Here is a tiny trained network, its code and every weight. The questions are about switching its units off for an input and a class, where a switched-off unit gives its printed mean instead of its output.

import numpy as np


def w(rows, s, z=0):
    codes = np.array(rows[::2]) - 128.0
    scale = np.full(codes.shape[1], s)
    scale[-1] = z or s
    return codes * scale


def f(y):
    return y / 2 * (1 + np.tanh(0.7978845608 * (y + 0.044715 * y**3)))


def log_softmax(a):
    a = a - a.max(-1, keepdims=True)
    return a - np.log(np.exp(a).sum(-1, keepdims=True))


def net(x, mask):
    res = np.array(x, float).reshape(1, 6) / 4 @ E
    y = f(res @ A[0][:, :-1].T + A[0][:, -1])
    res = res + np.where(mask, y, B[0][:, -1]) @ B[0][:, :-1]
    return log_softmax(res[-1] @ U[:, :-1].T + U[:, -1])


A, B = {}, {}
E = w([
[128,123,129,129,125,131,133],'x0',
[131,124,128,129,130,131,132],'x1',
[154,53,104,79,125,123,40],'x2',
[8,61,115,130,173,140,138],'x3',
[126,130,127,128,127,132,127],'x4',
[139,147,24,35,158,156,168],'x5',
],0.016)
A[0] = w([
[7,66,115,146,202,121,139,220],'n1',
[116,90,56,34,153,140,91,138],'n2',
[143,184,170,208,106,106,149,248],'n3',
[156,83,119,127,111,109,46,184],'n4',
[130,110,199,173,138,137,87,255],'n5',
[147,149,90,89,129,168,214,163],'n6',
[98,174,114,99,130,158,170,196],'n7',
],0.014,0.0073)
B[0] = w([
[10,136,101,124,75,166,153,252],'n1',
[155,220,174,61,159,219,68,199],'n2',
[109,199,227,101,175,170,161,231],'n3',
[149,107,127,118,49,104,37,180],'n4',
[85,102,200,131,92,108,111,210],'n5',
[157,89,74,84,137,60,161,199],'n6',
[138,137,89,94,157,51,173,185],'n7',
],0.012,0.025)
U = w([
[95,169,186,92,161,192,149,217],'0',
[31,126,161,241,119,124,231,2],'1',
[171,87,181,160,69,31,60,177],'2',
[64,44,124,176,32,134,76,56],'3',
[230,113,97,125,159,46,213,125],'4',
[55,118,45,97,127,72,187,120],'5',
[255,148,86,129,138,131,87,115],'6',
],0.01,0.0039)

Each question gives the input, the list of numbers given to net, and the class t.
The units are the neurons (one row each of A and B). Each row of codes is followed by its name. A weight is (code - 128) times the scale printed after its matrix; where a second scale follows, it is the last column's (A, B and U).
mask holds one flag per neuron, in row order. A switched-off neuron (its flag False) gives its mean, the last column of its row in B, instead of its output. The means were averaged over made-up inputs and are rounded, as every weight is.
A unit's drop is (log p(t) with every unit on - log p(t) with that unit switched off) / (log p(t) with every unit on - log p(t) with every unit switched off).
The circuit of an input: a set's keep is (log p(t) with only the set's units on - log p(t) with every unit switched off) / (log p(t) with every unit on - log p(t) with every unit switched off). Starting from all 7 units, units are removed one at a time, each time the one whose removal leaves the highest keep (on an exact tie, the one counted first), for as long as the keep stays at least 0.8.
units of the circuit, in order: the units of the circuit, biggest drop first
most important unit: the unit with the biggest drop
top k neurons: the k neurons with the biggest drops, biggest first
drop when u is switched off: that unit's drop, to one decimal
input [1,-8,-7,5,-8,1], class 5: most important unit => n7
input [8,-4,0,4,3,6], class 5: top 3 neurons => (n3, n6, n7)
input [-8,7,-2,2,7,-7], class 1: top 2 neurons => (n2, n5)
input [6,-7,7,-8,-1,2], class 6: top 2 neurons => (n5, n2)
input [4,6,0,3,-4,-4], class 1: top 2 neurons => (n2, n4)
input [7,-3,5,-3,-1,0], class 2: top 3 neurons => (n1, n4, n3)
input [6,-7,-5,1,-7,0], class 1: top 2 neurons => (n2, n4)
input [6,7,8,6,0,-2], class 3: top 2 neurons => (n4, n3)
input [-3,-3,3,-8,5,1], class 6: top 2 neurons => (n5, n1)
input [-2,-5,0,4,5,5], class 5: top 2 neurons => (n3, n6)
input [-8,0,6,-6,-1,0], class 2: top 2 neurons => (n4, n1)
input [8,5,-6,6,-2,2], class 5: drop when n1 is switched off => 0.0
input [8,6,-4,3,6,0], class 1: drop when n2 is switched off => 0.3
input [5,-2,5,-2,-5,-2], class 2: units of the circuit, in order => (n1)
input [-3,5,-5,3,0,-3], class 1: drop when n2 is switched off => 1.1
input [5,8,-7,-6,-8,2], class 4: top 2 neurons => (n6, n1)
